Here is a tiny trained network, its code and every weight. The questions are about switching its units off for an input and a class, where a switched-off unit gives its printed mean instead of its output.

import numpy as np


def w(rows, s, z=0):
    codes = np.array(rows[::2]) - 128.0
    scale = np.full(codes.shape[1], s)
    scale[-1] = z or s
    return codes * scale


def f(y):
    return y / 2 * (1 + np.tanh(0.7978845608 * (y + 0.044715 * y**3)))


def log_softmax(a):
    a = a - a.max(-1, keepdims=True)
    return a - np.log(np.exp(a).sum(-1, keepdims=True))


def net(x, mask):
    res = np.array(x, float).reshape(1, 6) / 4 @ E
    y = f(res @ A[0][:, :-1].T + A[0][:, -1])
    res = res + np.where(mask, y, B[0][:, -1]) @ B[0][:, :-1]
    return log_softmax(res[-1] @ U[:, :-1].T + U[:, -1])


A, B = {}, {}
E = w([
[241,79,91,131,21,163,186,209],'x0',
[2,162,86,193,36,169,45,177],'x1',
[39,149,162,43,40,44,181,131],'x2',
[111,161,96,6,95,241,130,69],'x3',
[176,83,59,160,76,67,84,26],'x4',
[128,24,100,30,169,93,41,194],'x5',
],0.0074)
A[0] = w([
[83,201,160,129,187,96,111,50,80],'n1',
[121,70,155,195,154,22,154,197,119],'n2',
[86,195,177,131,171,108,37,97,65],'n3',
[153,113,193,212,156,36,172,156,134],'n4',
[162,200,124,193,78,109,148,20,101],'n5',
[98,137,135,89,34,46,179,160,94],'n6',
[83,131,99,80,89,242,113,85,127],'n7',
[109,147,61,128,85,123,103,102,138],'n8',
[232,85,118,89,108,144,214,153,87],'n9',
[79,142,146,83,95,57,181,100,92],'n10',
[136,135,123,205,110,9,134,191,105],'n11',
[152,149,95,28,152,223,202,43,105],'n12',
[94,122,201,57,54,50,134,104,99],'n13',
[134,55,165,61,166,112,11,174,7],'n14',
[189,136,79,162,25,160,185,192,134],'n15',
[76,132,91,166,47,164,75,186,65],'n16',
[181,113,141,184,171,226,72,140,124],'n17',
[42,132,60,166,50,171,52,211,108],'n18',
[127,166,114,163,209,162,69,86,104],'n19',
[170,219,111,182,106,165,194,114,49],'n20',
[99,159,175,101,163,172,187,185,167],'n21',
[141,171,163,227,147,51,117,186,161],'n22',
[102,165,63,156,146,115,159,96,104],'n23',
[62,137,160,86,181,156,192,255,145],'n24',
[157,108,35,156,67,73,133,62,141],'n25',
[59,156,188,95,52,49,178,132,108],'n26',
[182,126,91,192,178,208,97,106,116],'n27',
[197,122,170,97,197,71,182,113,59],'n28',
[105,171,212,250,107,171,239,37,125],'n29',
[128,129,108,29,71,186,139,91,134],'n30',
[171,119,125,83,169,114,183,106,121],'n31',
[98,75,77,172,47,111,51,52,132],'n32',
[102,187,206,108,128,177,81,211,114],'n33',
[187,77,151,66,186,79,228,54,104],'n34',
[134,75,10,130,103,40,71,38,147],'n35',
[177,103,84,192,201,213,68,134,142],'n36',
[109,10,87,71,151,86,5,201,51],'n37',
[145,61,68,40,189,72,96,173,54],'n38',
[77,138,159,116,202,60,61,67,143],'n39',
[45,99,87,199,76,127,85,155,101],'n40',
[58,128,162,123,196,93,91,62,88],'n41',
[74,134,184,123,169,171,146,244,126],'n42',
[124,205,159,143,185,205,162,210,142],'n43',
[199,81,72,141,34,119,151,237,106],'n44',
],0.0071,0.0021)
B[0] = w([
[124,120,117,148,172,212,192,217,206],'n1',
[70,126,122,80,85,253,42,51,213],'n2',
[154,130,131,145,160,171,160,174,197],'n3',
[73,172,122,104,94,175,91,67,215],'n4',
[181,129,106,73,73,97,163,146,215],'n5',
[68,75,81,144,172,99,120,116,202],'n6',
[97,165,131,110,125,166,67,71,216],'n7',
[140,150,147,141,127,119,137,70,168],'n8',
[122,159,122,171,198,158,139,154,213],'n9',
[55,64,75,154,176,93,146,127,183],'n10',
[85,127,147,116,113,167,82,73,207],'n11',
[86,175,125,119,90,159,66,59,222],'n12',
[62,74,84,151,161,99,131,105,200],'n13',
[134,173,67,79,72,108,178,160,201],'n14',
[98,122,145,159,187,207,184,200,235],'n15',
[152,191,180,212,181,82,95,147,206],'n16',
[40,61,61,143,160,56,114,84,205],'n17',
[153,210,164,228,165,70,103,146,244],'n18',
[85,114,93,129,166,127,150,155,192],'n19',
[98,149,70,115,103,108,163,176,199],'n20',
[186,108,140,144,101,113,141,103,192],'n21',
[110,161,119,74,82,162,93,76,209],'n22',
[169,130,153,103,133,96,157,180,149],'n23',
[173,84,159,134,112,110,179,36,219],'n24',
[159,103,157,125,121,145,181,94,199],'n25',
[47,90,59,150,140,82,132,120,211],'n26',
[63,60,38,134,130,75,127,110,204],'n27',
[164,213,153,191,139,77,90,107,198],'n28',
[126,190,62,69,33,91,166,194,254],'n29',
[84,115,122,130,126,171,106,82,200],'n30',
[144,174,163,172,166,115,85,125,173],'n31',
[187,127,195,145,135,109,162,90,212],'n32',
[180,120,171,156,127,114,146,94,190],'n33',
[146,220,187,192,210,63,54,151,225],'n34',
[239,71,196,119,112,148,198,62,226],'n35',
[67,83,43,127,139,81,124,102,220],'n36',
[141,213,46,46,51,105,198,180,235],'n37',
[138,202,72,108,94,94,153,174,201],'n38',
[159,120,128,152,157,219,161,162,220],'n39',
[168,186,159,170,146,106,98,114,204],'n40',
[110,121,165,129,176,231,199,170,206],'n41',
[218,112,157,125,113,127,173,41,206],'n42',
[193,78,147,91,93,75,167,60,213],'n43',
[115,105,127,163,177,239,156,170,240],'n44',
],0.0068,0.008)
U = w([
[151,218,155,189,177,31,57,143,192],'0',
[132,185,64,46,26,63,176,196,197],'1',
[116,92,127,139,197,228,174,203,117],'2',
[82,149,115,74,62,192,2,33,52],'3',
[51,7,60,141,165,3,122,112,89],'4',
[221,54,174,112,91,65,190,51,137],'5',
[141,97,147,94,100,109,75,151,216],'6',
[138,38,194,69,107,105,103,216,5],'7',
],0.0086,0.0024)

Each question gives the input, the list of numbers given to net, and the class t.
The units are the neurons (one row each of A and B). Each row of codes is followed by its name. A weight is (code - 128) times the scale printed after its matrix; where a second scale follows, it is the last column's (A, B and U).
mask holds one flag per neuron, in row order. A switched-off neuron (its flag False) gives its mean, the last column of its row in B, instead of its output. The means were averaged over made-up inputs and are rounded, as every weight is.
A unit's drop is (log p(t) with every unit on - log p(t) with that unit switched off) / (log p(t) with every unit on - log p(t) with every unit switched off).
The circuit of an input: a set's keep is (log p(t) with only the set's units on - log p(t) with every unit switched off) / (log p(t) with every unit on - log p(t) with every unit switched off). Starting from the 12 units with the biggest drops (on a tie, the unit counted first), units are removed one at a time, each time the one whose removal leaves the highest keep (on an exact tie, the one counted first), for as long as the keep stays at least 0.8.
units of the circuit, in order: the units of the circuit, biggest drop first
unit that matters most: the unit with the biggest drop
k most important neurons: the k neurons with the biggest drops, biggest first
drop of u: that unit's drop, to one decimal
input [3,-4,8,7,6,0], class 4: 3 most important neurons => (n10 n13 n6)
input [0,6,-1,5,-5,-5], class 0: unit that matters most => n18
input [3,-6,1,-8,-7,-6], class 3: 3 most important neurons => (n2 n4 n22)
input [0,-1,-8,-5,-7,-2], class 4: units of the circuit, in order => (n17 n36)
input [5,-7,2,3,-1,-8], class 1: 2 most important neurons => (n29 n20)
input [-4,-4,-5,2,4,-5], class 1: units of the circuit, in order => (n29 n5)
input [8,-6,7,5,5,0], class 2: units of the circuit, in order => (n44 n9)
input [-1,-4,-7,-2,-7,7], class 1: units of the circuit, in order => (n37 n14)
input [-8,3,5,-7,7,-4], class 2: units of the circuit, in order => (n1 n41)
input [7,-7,-7,-2,0,-8], class 1: 3 most important neurons => (n29 n20 n5)
input [2,8,-8,3,-6,3], class 0: 3 most important neurons => (n18 n16 n40)
input [-5,0,-3,-8,3,-7], class 3: units of the circuit, in order => (n2 n22)
input [7,7,-8,8,-5,-3], class 3: 3 most important neurons => (n7 n12 n30)
input [3,8,-6,7,-6,-1], class 0: units of the circuit, in order => (n18)
input [-8,7,-1,-3,-5,0], class 2: 2 most important neurons => (n41 n1)
input [-2,7,4,1,-7,4], class 0: 3 most important neurons => (n18 n16 n35)
input [6,7,6,-7,1,7], class 0: 2 most important neurons => (n18 n16)
input [6,5,0,-3,3,4], class 2: 4 most important neurons => (n44 n15 n34 n28)
input [6,6,7,-3,-4,5], class 4: 4 most important neurons => (n6 n26 n13 n34)
input [4,-3,0,6,4,-2], class 3: unit that matters most => n12
input [-5,3,3,5,-7,2], class 5: 2 most important neurons => (n24 n42)
input [-4,-4,4,-5,-5,-5], class 1: 2 most important neurons => (n29 n35)
input [-6,-3,-5,1,1,-3], class 2: drop of n1 => 0.3
input [-1,-3,1,2,-5,-1], class 5: drop of n33 => 0.0
input [-1,-1,-3,0,-5,-4], class 5: drop of n42 => 0.1
